Group and class of each row:
[ 30   6  11   6  -4   3 -15   3  -9 -10 -13  -2   4   3  -7  12  -8  -7
   5  13  -4  -2 -14   4   8   8   6  -1   6  11  -1  -5   4   7   6   7
   2   8  10   0  -4  13] | Gm/F
[ 19  12 -16   1  -8  -1  -2   3  -8  -3 -13  -1  14   2  -4  11   7   2
  -2   8  -4  -4 -16   8   5   4  12   0   0  12  -1  -4   7  22   7  42
  19   6  24   1  -8  25] | Gm/F
[ 24  -4  22  17  -9  -2  -2  -2  -3  11  -4   2 -10   0 -14   3  11  -4
   3   2 -10   1 -16   6  -4   3   2  -6  -4  -3  -5 -14   1   2   0   8
  10  -2   5  -4   6  -2] | Zc/H
[  4  10  -7  -8   4   3  -4  -6  -4   0   6  -1   7   2   2   4  -7   1
  -1  15   1  -5   4 -10   3   7   5   1   2   8   1   3  -3  -2   5   3
  -4   0  -3   4  -7   6] | fg/X
[-18   4   9 -13  -1   5  -2   4   3   8  -4  -2  -1   0   2   7 -10  -7
   1  13  -3  11   3 -12   4  -4  -1   1   3   3  -4   5  -1 -13   1   2
   7  -9  -9   2   2   9] | fg/S
[ 24  10  -8   0  -3  -2  -9  -1  -6 -16 -10  -3  11   0   0  11   1   7
  -2  -3   0  -5 -11   9   6   4  12   0   3   1   0  -5   1  13   7   8
  21  16  12   1  -9  19] | Gm/Z
[ 37  -1  15  13  10  -1 -10  -2  -3  -3   4  -2  -6   2  -7   1   4  -3
   5   6   2  -6   0  11   1   6   1  -8  -3   2   5  -4  -2  -2  -3   6
  -2  -9  -2  -2  -3  -2] | Zc/B
[-10   3 -21  -9  10   6   0  -3   0   6  12  -6  13   0  -9   9   2   9
   2   4  -5   5   8  11   8  -1   9  10  -2   7   8   2  -4   5   1   3
   0 -10  -1   3  -4  15] | fg/X
[ 13   0  11   8   6  -1   0  -3  -1  10   5  -2  -4   0  -9   7   5  -2
   5   6  -7   7 -13  -5  -7   5   7  -9  -6  -2 -10 -13  -6   1   4   8
  12  -8  -5   0  -4  -6] | Zc/H
[-42   8  -3  -8   7   0   4   0  -1   7  -5  -6   0   1  -1  -3  -2  -8
  -1  12  -7   5   3  -6   0 -10   6   5   4  13  -7   5  12   4   3   1
  -6 -14   5   7   1   6] | fg/X
[ 42  -1  10  12   8   0  -4  -1  -2   1   9  -5   0  -1  -7  10   9   5
   5  -8  -6   1  -1   6  -5   7   1 -10  -6  -4   2 -16  -3  -6  -1   5
  23 -11  -4  -4  -9  -1] | Zc/W
[-24   7 -10 -10   7  -1   1  -3   3  -6  -4  -2   5   0   6   0  -9  -3
   0   5   9  -5   6  -8   7  -1   7   3   6   9  -5  12   1   1   3   1
  -9   6  -5   5  -2   4] | fg/A
[ 11   5  -8   5  -4  -4  -7  -2  -5 -11 -10  -1   7   0  -5   6   9   7
   0  -4   1  -9  -7  10   1   4   9   5   9  -1  -1  -4   9  20   3   3
   8  12  11  -1  -6  14] | Gm/Z
[ 18  10  -3   2 -11   3 -13   1 -10 -10 -14   0   7   0  -2   9  -4   1
   1   4  -3  -6 -10   2   5   4   4   2   8   4  -1  -1   5  12   2   1
   2  17  11   0  -1  18] | Gm/F
[ 12   0  10  12   3  -2  -3   4  -3   2   8  -4  -8   0  -5  -4   3  -5
   3  -3 -12   6   5   2  -4  -4  -6  -1  -1  -1  -5 -14   2  -5   0   1
   2 -14  -8   2  -1   0] | Zc/H

Group and class of each row:
[ -4   1   3  10  -2   3  -5 -17   7  14  -8  -4  11 -21   4  -5   3   3
   6   5   6   4   5  -9  -4  16  10 -15  10  12   0  -9  -1   7  -5  -9
  -6  12  -4   1   1 -21] | Q/gq
[ -4   2   4   2  10  -2  -4 -14   7  19  -3  -3  11 -17   8  -2   2   3
   4   5  11  -1   6 -13   5  10  10 -22   7   2   9  -7   0   4  -2  -6
  -6  -3  -4   1   0 -15] | Q/jp
[ -3  -3   3   0  15   6  -4  -9  15  10  -2  -3   4 -33   8  -6  -2  -2
   8  -5  -7   8 -10  -1  -5  10   4  -2  -1  14  -4  -7 -23   5  -4 -10
  -1   8 -16   2  -3  -9] | K/jn
[  3 -15   5  14  23   7   1  18  20   9 -23 -10  18 -24  12   7  -4   8
  -2   6   8   6  -2 -11   1  25   7   2  14  17 -14   5 -13  15  -5 -21
 -16  20   2  -1  -2 -14] | K/dl
[  1  -5   6  19  25   6  -7  16  29  43 -30  -4  24 -34  18   4 -21   7
   7  14  29   1  12 -21  10  32  14  -2  28   4 -10 -12  -1  21 -13 -52
 -18   9   3  -6  -8 -19] | Q/gq
